Here is a tiny trained network, its code and every weight. The questions are about switching its units off for an input and a class, where a switched-off unit gives its printed mean instead of its output.

import numpy as np


def w(rows, s, z=0):
    codes = np.array(rows[::2]) - 128.0
    scale = np.full(codes.shape[1], s)
    scale[-1] = z or s
    return codes * scale


def f(y):
    return np.maximum(y, 0)


def log_softmax(a):
    a = a - a.max(-1, keepdims=True)
    return a - np.log(np.exp(a).sum(-1, keepdims=True))


def net(x, mask):
    res = np.array(x, float).reshape(1, 4) / 4 @ E
    y = f(res @ A[0][:, :-1].T + A[0][:, -1])
    res = res + np.where(mask, y, B[0][:, -1]) @ B[0][:, :-1]
    return log_softmax(res[-1] @ U[:, :-1].T + U[:, -1])


A, B = {}, {}
E = w([
[206,254,216],'x0',
[66,219,121],'x1',
[63,92,176],'x2',
[109,50,221],'x3',
],0.0085)
A[0] = w([
[106,137,201,122],'neuron 1',
[117,127,192,130],'neuron 2',
[71,167,75,147],'neuron 3',
[43,87,118,149],'neuron 4',
[117,177,107,137],'neuron 5',
[183,88,123,115],'neuron 6',
[137,71,86,178],'neuron 7',
[226,152,102,228],'neuron 8',
[139,152,72,198],'neuron 9',
[190,148,165,147],'neuron 10',
[163,81,70,158],'neuron 11',
[13,138,118,254],'neuron 12',
[74,121,78,170],'neuron 13',
[89,123,63,120],'neuron 14',
[114,129,177,134],'neuron 15',
[19,120,120,207],'neuron 16',
[5,116,174,154],'neuron 17',
[116,126,206,150],'neuron 18',
[185,76,21,123],'neuron 19',
[161,81,44,181],'neuron 20',
[172,61,38,203],'neuron 21',
[166,208,127,203],'neuron 22',
],0.014,0.0056)
B[0] = w([
[69,137,192,183],'neuron 1',
[129,142,199,179],'neuron 2',
[140,85,2,208],'neuron 3',
[112,46,145,220],'neuron 4',
[125,131,72,188],'neuron 5',
[116,167,79,172],'neuron 6',
[70,96,138,214],'neuron 7',
[127,223,105,248],'neuron 8',
[124,112,33,210],'neuron 9',
[142,196,165,206],'neuron 10',
[31,157,128,206],'neuron 11',
[188,24,128,247],'neuron 12',
[111,54,85,208],'neuron 13',
[140,115,103,197],'neuron 14',
[83,154,182,168],'neuron 15',
[159,4,129,232],'neuron 16',
[174,68,150,222],'neuron 17',
[142,167,214,195],'neuron 18',
[57,168,141,231],'neuron 19',
[33,141,137,231],'neuron 20',
[29,158,109,254],'neuron 21',
[131,195,102,254],'neuron 22',
],0.0092,0.0098)
U = w([
[141,94,158,218],'0',
[173,145,111,1],'1',
[86,92,112,35],'2',
[160,153,31,160],'3',
[254,179,119,95],'4',
[148,200,204,100],'5',
[90,138,149,184],'6',
[89,180,97,164],'7',
],0.013,0.0064)

Each question gives the input, the list of numbers given to net, and the class t.
The units are the neurons (one row each of A and B). Each row of codes is followed by its name. A weight is (code - 128) times the scale printed after its matrix; where a second scale follows, it is the last column's (A, B and U).
mask holds one flag per neuron, in row order. A switched-off neuron (its flag False) gives its mean, the last column of its row in B, instead of its output. The means were averaged over made-up inputs and are rounded, as every weight is.
A unit's drop is (log p(t) with every unit on - log p(t) with that unit switched off) / (log p(t) with every unit on - log p(t) with every unit switched off).
The circuit of an input: a set's keep is (log p(t) with only the set's units on - log p(t) with every unit switched off) / (log p(t) with every unit on - log p(t) with every unit switched off). Starting from the 12 units with the biggest drops (on a tie, the unit counted first), units are removed one at a time, each time the one whose removal leaves the highest keep (on an exact tie, the one counted first), for as long as the keep stays at least 0.8.
units of the circuit, in order: the units of the circuit, biggest drop first
unit that matters most: the unit with the biggest drop
k most important neurons: the k neurons with the biggest drops, biggest first
drop when u is switched off: that unit's drop, to one decimal
input [5,-4,-7,-7], class 7: units of the circuit, in order : neuron 12; neuron 19
input [7,8,-3,0], class 5: units of the circuit, in order : neuron 10; neuron 21
input [8,0,-8,2], class 5: units of the circuit, in order : neuron 10
input [-4,3,2,-6], class 2: units of the circuit, in order : neuron 8; neuron 16
input [-5,-5,-7,8], class 6: units of the circuit, in order : neuron 3; neuron 12
input [3,-4,-7,1], class 7: units of the circuit, in order : neuron 12; neuron 8
input [7,-2,-4,-7], class 4: units of the circuit, in order : neuron 21; neuron 20
input [7,6,8,-6], class 3: 2 most important neurons : neuron 3; neuron 5
input [-7,4,-3,-8], class 2: 2 most important neurons : neuron 20; neuron 19
input [-7,6,4,5], class 0: 2 most important neurons : neuron 17; neuron 12
input [-1,-8,-3,7], class 6: drop when neuron 22 is switched off : 0.1
input [8,-8,-5,-4], class 4: drop when neuron 21 is switched off : 0.2
input [-3,-8,2,7], class 6: 2 most important neurons : neuron 12; neuron 3
input [4,-2,-3,-4], class 4: unit that matters most : neuron 21
input [5,0,2,-4], class 4: drop when neuron 21 is switched off : 0.3
